Below is a small trained network, with its code and all its weights. Each question gives an input and a target symbol and asks what happens when units are switched off, that is, made to give their printed mean instead of their output.

import numpy as np


def w(rows, s, z=0):
    codes = np.array(rows[::2]) - 128.0
    scale = np.full(codes.shape[1], s)
    scale[-1] = z or s
    return codes * scale


def f(y):
    return y / 2 * (1 + np.tanh(0.7978845608 * (y + 0.044715 * y**3)))


def softmax(a):
    e = np.exp(a - a.max(-1, keepdims=True))
    return e / e.sum(-1, keepdims=True)


def log_softmax(a):
    a = a - a.max(-1, keepdims=True)
    return a - np.log(np.exp(a).sum(-1, keepdims=True))


def net(x, mask):
    ids = ['αβγεζηλμπστφψω'.index(c) for c in x.split()]
    T = len(ids)
    res = E[ids] + P[:T]
    q, k, v = (res @ M[0].T for M in (Q, K, V))
    z = softmax(np.where(np.tri(T) > 0, q @ k.T / 3**0.5, -1e9)) @ v
    res = res + np.where(mask[0], z, O[0][:, -1]) @ O[0][:, :-1]
    y = f(res @ A[0][:, :-1].T + A[0][:, -1])
    res = res + np.where(mask[1:9], y, B[0][:, -1]) @ B[0][:, :-1]
    return log_softmax(res[-1] @ U[:, :-1].T + U[:, -1])


Q, K, V, O, A, B = {}, {}, {}, {}, {}, {}
E = w([
[152,120,57],'α',
[158,143,134],'β',
[87,107,100],'γ',
[48,63,218],'ε',
[175,167,94],'ζ',
[181,179,89],'η',
[174,151,102],'λ',
[92,139,222],'μ',
[139,128,135],'π',
[144,130,131],'σ',
[118,110,35],'τ',
[237,26,186],'φ',
[216,8,130],'ψ',
[96,172,180],'ω',
],0.017)
P = w([
[18,2,135],'0',
[176,173,188],'1',
[144,149,188],'2',
[141,155,199],'3',
[149,163,202],'4',
[140,153,201],'5',
[134,154,200],'6',
[128,139,195],'7',
],0.0075)
Q[0] = w([
[37,166,251],'head 0',
[25,79,74],'head 0',
[79,192,114],'head 0',
],0.015)
K[0] = w([
[45,191,101],'head 0',
[146,88,6],'head 0',
[123,202,86],'head 0',
],0.016)
V[0] = w([
[16,255,56],'head 0',
[185,216,28],'head 0',
[91,143,221],'head 0',
],0.0084)
O[0] = w([
[4,115,26,3],'head 0',
[26,2,90,13],'head 0',
[100,213,144,235],'head 0',
],0.0095,0.0038)
A[0] = w([
[174,78,98,212],'neuron 0',
[83,181,87,201],'neuron 1',
[162,168,57,47],'neuron 2',
[171,122,6,58],'neuron 3',
[75,172,184,2],'neuron 4',
[147,168,124,94],'neuron 5',
[125,140,105,86],'neuron 6',
[71,153,68,163],'neuron 7',
],0.015,0.0051)
B[0] = w([
[77,140,56,221],'neuron 0',
[146,198,180,196],'neuron 1',
[109,59,130,166],'neuron 2',
[62,117,250,171],'neuron 3',
[121,65,90,217],'neuron 4',
[80,99,113,254],'neuron 5',
[72,147,173,119],'neuron 6',
[235,142,143,157],'neuron 7',
],0.022,0.0076)
U = w([
[173,121,80,194],'α',
[93,177,8,138],'β',
[28,155,115,2],'γ',
[131,150,133,122],'ε',
[125,133,146,99],'ζ',
[106,125,194,18],'η',
[129,127,130,47],'λ',
[105,112,134,178],'μ',
[198,105,169,130],'π',
[133,128,143,98],'σ',
[106,151,104,85],'τ',
[138,130,130,87],'φ',
[90,219,152,193],'ψ',
[142,53,154,160],'ω',
],0.011,0.0073)

Each question gives the input, a string of symbols that net reads in full, and the target symbol t.
The units are the heads (3 rows each of Q, K, V and O) and the neurons (one row each of A and B). Each row of codes is followed by its name. A weight is (code - 128) times the scale printed after its matrix; where a second scale follows, it is the last column's (O, A, B and U).
mask holds one flag per unit, heads first, then neurons. A switched-off unit (its flag False) gives its mean, the last column of its rows in O or B, instead of its output. The means were averaged over made-up inputs and are rounded, as every weight is.
A unit's drop is (log p(t) with every unit on - log p(t) with that unit switched off) / (log p(t) with every unit on - log p(t) with every unit switched off).
The circuit of an input: a set's keep is (log p(t) with only the set's units on - log p(t) with every unit switched off) / (log p(t) with every unit on - log p(t) with every unit switched off). Starting from all 9 units, units are removed one at a time, each time the one whose removal leaves the highest keep (on an exact tie, the one counted first), for as long as the keep stays at least 0.8.
units of the circuit, in order: the units of the circuit, biggest drop first
unit that matters most: the unit with the biggest drop
top k neurons: the k neurons with the biggest drops, biggest first
drop when u is switched off: that unit's drop, to one decimal
input ω ε ζ, target ω: units of the circuit, in order => neuron 2; head 0; neuron 5; neuron 0
input λ ψ τ, target α: units of the circuit, in order => head 0; neuron 0; neuron 3
input ω μ ω α α α, target ψ: unit that matters most => neuron 4
input β λ α λ ω β, target ψ: units of the circuit, in order => head 0; neuron 1
input ζ α λ ω ω λ λ ζ, target ψ: top 2 neurons => neuron 1; neuron 4
input λ α α α, target γ: units of the circuit, in order => neuron 3; head 0; neuron 0
input η η ψ τ λ α τ, target α: units of the circuit, in order => head 0; neuron 3; neuron 0
input λ η ψ, target α: units of the circuit, in order => neuron 0; head 0
input η ω ω α, target ψ: top 3 neurons => neuron 4; neuron 3; neuron 1
input η λ ε, target ω: top 2 neurons => neuron 0; neuron 1
input λ η λ λ λ λ, target β: units of the circuit, in order => head 0; neuron 3; neuron 0
input ε ω τ β τ, target ψ: top 3 neurons => neuron 3; neuron 4; neuron 0
input β σ ε λ β, target ω: top 2 neurons => neuron 2; neuron 5
input φ φ η ζ, target π: unit that matters most => head 0
input α β λ, target β: top 3 neurons => neuron 3; neuron 1; neuron 7
input η τ ζ α ω λ λ η, target ψ: top 2 neurons => neuron 1; neuron 4
input ω τ α ε λ β, target ω: top 4 neurons => neuron 2; neuron 4; neuron 5; neuron 0
input λ λ η φ τ μ, target ω: top 3 neurons => neuron 4; neuron 0; neuron 5
input ω ω τ β λ, target ψ: top 3 neurons => neuron 1; neuron 4; neuron 6
input β ω ω α σ, target ψ: unit that matters most => head 0
input λ η λ ω π, target ψ: top 2 neurons => neuron 1; neuron 2
input φ λ α η, target π: drop when neuron 6 is switched off => 0.0
input α ω β λ, target ψ: drop when neuron 1 is switched off => 0.7
input ψ ω ψ, target α: drop when neuron 5 is switched off => -0.1
input φ τ η, target π: drop when head 0 is switched off => 0.9
